Below is a small trained network, with its code and all its weights. Each question gives an input and a target symbol and asks what happens when units are switched off, that is, made to give their printed mean instead of their output.

import numpy as np


def w(rows, s, z=0):
    codes = np.array(rows[::2]) - 128.0
    scale = np.full(codes.shape[1], s)
    scale[-1] = z or s
    return codes * scale


def f(y):
    return y / 2 * (1 + np.tanh(0.7978845608 * (y + 0.044715 * y**3)))


def softmax(a):
    e = np.exp(a - a.max(-1, keepdims=True))
    return e / e.sum(-1, keepdims=True)


def log_softmax(a):
    a = a - a.max(-1, keepdims=True)
    return a - np.log(np.exp(a).sum(-1, keepdims=True))


def net(x, mask):
    ids = ['ΞΠΨαδεζηθλμστφ'.index(c) for c in x.split()]
    T = len(ids)
    res = E[ids] + P[:T]
    u = 0
    for l in range(3):
        q, k, v = (res @ M[l].T for M in (Q, K, V))
        z = softmax(np.where(np.tri(T) > 0, q @ k.T / 2**0.5, -1e9)) @ v
        res = res + np.where(mask[u], z, O[l][:, -1]) @ O[l][:, :-1]
        u += 1
        y = f(res @ A[l][:, :-1].T + A[l][:, -1])
        res = res + np.where(mask[u : u + 4], y, B[l][:, -1]) @ B[l][:, :-1]
        u += 4
    return log_softmax(res[-1] @ U[:, :-1].T + U[:, -1])


Q, K, V, O, A, B = {}, {}, {}, {}, {}, {}
E = w([
[100,142,138,130],'Ξ',
[187,143,171,156],'Π',
[105,168,153,147],'Ψ',
[8,98,176,71],'α',
[61,188,36,91],'δ',
[83,94,91,107],'ε',
[124,130,127,156],'ζ',
[23,118,157,160],'η',
[88,142,146,105],'θ',
[90,128,125,118],'λ',
[33,176,126,157],'μ',
[222,114,219,11],'σ',
[238,161,34,147],'τ',
[91,96,96,117],'φ',
],0.017)
P = w([
[253,167,172,196],'0',
[215,175,161,200],'1',
[182,157,120,176],'2',
[139,115,39,159],'3',
[144,194,102,176],'4',
[103,171,82,121],'5',
[86,175,87,106],'6',
[52,131,31,92],'7',
[47,149,38,93],'8',
[64,188,76,110],'9',
[31,173,55,83],'10',
[27,153,27,81],'11',
[71,212,77,119],'12',
],0.0031)
Q[0] = w([
[2,203,85,163],'L0H1',
[175,148,49,196],'L0H1',
],0.0062)
K[0] = w([
[184,153,152,7],'L0H1',
[202,89,69,119],'L0H1',
],0.011)
V[0] = w([
[192,170,92,98],'L0H1',
[116,169,106,254],'L0H1',
],0.0085)
O[0] = w([
[102,113,59,24,255],'L0H1',
[143,37,63,255,81],'L0H1',
],0.01,0.00062)
A[0] = w([
[242,178,137,179,129],'L0N1',
[248,151,149,137,254],'L0N2',
[121,184,168,51,46],'L0N3',
[143,101,13,1,141],'L0N4',
],0.0069,0.0049)
B[0] = w([
[74,145,202,61,151],'L0N1',
[141,96,105,89,189],'L0N2',
[94,255,174,147,175],'L0N3',
[129,204,184,158,255],'L0N4',
],0.009,0.0052)
Q[1] = w([
[118,43,112,222],'L1H1',
[82,146,179,254],'L1H1',
],0.008)
K[1] = w([
[106,156,91,142],'L1H1',
[5,136,149,171],'L1H1',
],0.011)
V[1] = w([
[2,113,108,88],'L1H1',
[147,18,129,200],'L1H1',
],0.0061)
O[1] = w([
[8,103,148,149,255],'L1H1',
[113,126,140,134,23],'L1H1',
],0.015,0.00065)
A[1] = w([
[20,194,57,209,6],'L1N1',
[64,182,17,254,75],'L1N2',
[130,204,210,23,96],'L1N3',
[62,52,164,166,202],'L1N4',
],0.0079,0.0021)
B[1] = w([
[191,138,170,106,248],'L1N1',
[196,170,187,90,220],'L1N2',
[136,42,101,143,255],'L1N3',
[61,112,244,216,218],'L1N4',
],0.011,0.0094)
Q[2] = w([
[147,174,74,77],'L2H1',
[137,100,254,155],'L2H1',
],0.0086)
K[2] = w([
[254,5,23,142],'L2H1',
[95,169,158,48],'L2H1',
],0.0057)
V[2] = w([
[170,64,219,72],'L2H1',
[177,253,178,77],'L2H1',
],0.0074)
O[2] = w([
[140,93,147,112,250],'L2H1',
[254,177,112,86,200],'L2H1',
],0.017,0.014)
A[2] = w([
[148,154,72,247,202],'L2N1',
[137,175,106,163,244],'L2N2',
[157,108,103,102,127],'L2N3',
[140,157,75,93,154],'L2N4',
],0.014,0.011)
B[2] = w([
[140,182,46,247,157],'L2N1',
[111,193,65,110,220],'L2N2',
[77,96,124,148,254],'L2N3',
[56,64,146,95,233],'L2N4',
],0.012,0.0092)
U = w([
[105,67,99,92,138],'Ξ',
[59,117,105,81,174],'Π',
[57,103,146,124,168],'Ψ',
[63,172,130,147,121],'α',
[161,108,165,173,149],'δ',
[151,79,84,250,69],'ε',
[154,164,102,69,134],'ζ',
[222,147,110,131,55],'η',
[167,143,59,131,226],'θ',
[112,159,112,188,111],'λ',
[129,117,117,135,12],'μ',
[85,143,113,176,114],'σ',
[85,172,122,162,132],'τ',
[134,216,124,200,95],'φ',
],0.011)

Each question gives the input, a string of symbols that net reads in full, and the target symbol t.
The units are the heads (2 rows each of Q, K, V and O) and the neurons (one row each of A and B). Each row of codes is followed by its name. A weight is (code - 128) times the scale printed after its matrix; where a second scale follows, it is the last column's (O, A, B and U).
mask holds one flag per unit, layer by layer, with each layer's heads first. A switched-off unit (its flag False) gives its mean, the last column of its rows in O or B, instead of its output. The means were averaged over made-up inputs and are rounded, as every weight is.
A unit's drop is (log p(t) with every unit on - log p(t) with that unit switched off) / (log p(t) with every unit on - log p(t) with every unit switched off).
The circuit of an input: a set's keep is (log p(t) with only the set's units on - log p(t) with every unit switched off) / (log p(t) with every unit on - log p(t) with every unit switched off). Starting from the 12 units with the biggest drops (on a tie, the unit counted first), units are removed one at a time, each time the one whose removal leaves the highest keep (on an exact tie, the one counted first), for as long as the keep stays at least 0.8.
circuit, biggest first: the units of the circuit, biggest drop first
unit that matters most: the unit with the biggest drop
k most important neurons: the k neurons with the biggest drops, biggest first
k most important neurons of layer l: the k neurons of layer l with the biggest drops, biggest first
input φ α Π λ ζ ε, target Ψ: 4 most important neurons -> [L0N4 L1N2 L0N3 L1N3]
input Ψ σ δ, target Ξ: circuit, biggest first -> [L1N3 L0H1]
input Ψ η Ψ η Ψ θ θ Ξ ζ η ζ, target δ: unit that matters most -> L1H1
input η μ δ α φ φ ε τ Π ζ δ λ, target ζ: 4 most important neurons -> [L1N3 L1N2 L0N1 L0N2]
input η λ ζ δ ζ λ, target ζ: circuit, biggest first -> [L1N3 L2H1 L2N1]
input α Ξ α η τ λ λ σ ε τ θ, target Ξ: circuit, biggest first -> [L1N3 L0H1]
input φ δ δ η η Ξ η ζ α Π α θ ζ, target Ψ: 2 most important neurons -> [L1N4 L0N3]
input δ φ η ε η, target δ: 3 most important neurons -> [L1N4 L1N2 L1N1]
input Ξ θ Ψ, target φ: 2 most important neurons of layer 2 -> [L2N4 L2N1]
input φ μ Ψ Π φ Ξ ζ Π Ψ, target η: circuit, biggest first -> [L0H1 L1N2 L1N3 L2H1]
input τ θ μ μ Ψ η ε α θ ζ φ, target Ψ: circuit, biggest first -> [L1H1 L2H1]
input Ψ θ Ψ μ η μ, target η: 2 most important neurons -> [L1N2 L1N1]
input Ξ η μ ζ, target η: circuit, biggest first -> [L1N2 L2H1 L0H1]
input Π τ ζ ε, target θ: circuit, biggest first -> [L1N4 L1H1]
input τ τ Π τ Ξ λ η Ψ Ψ α λ, target Ψ: 3 most important neurons -> [L0N3 L0N2 L0N4]
input λ σ ζ λ ε φ θ η φ ε Ψ Ξ, target Ξ: 3 most important neurons -> [L1N3 L1N4 L2N2]
input Ψ η ε φ, target δ: unit that matters most -> L1N2
input η λ λ θ ζ τ σ, target Ξ: 3 most important neurons of layer 0 -> [L0N2 L0N4 L0N1]
input ζ τ Ψ δ Π ζ, target ζ: 3 most important neurons -> [L1N2 L0N4 L2N4]
input η τ σ τ Ψ τ Ψ η Ψ η η θ α, target Ξ: circuit, biggest first -> [L1N3 L0H1 L1H1]
input α Ξ σ η ζ φ μ, target Ξ: circuit, biggest first -> [L1N3 L0H1]
input ε Ψ η φ η ζ α φ Ψ Ψ Ψ ζ Π, target Ψ: circuit, biggest first -> [L2H1 L1H1]
input λ δ ε Ξ ε ζ θ τ θ δ μ, target η: unit that matters most -> L1H1
input δ λ α ζ Ξ μ Ψ, target η: 2 most important neurons -> [L1N3 L1N2]
input τ ζ η λ Ψ η ζ φ Ψ Ψ, target δ: 4 most important neurons -> [L1N2 L1N4 L1N1 L0N4]
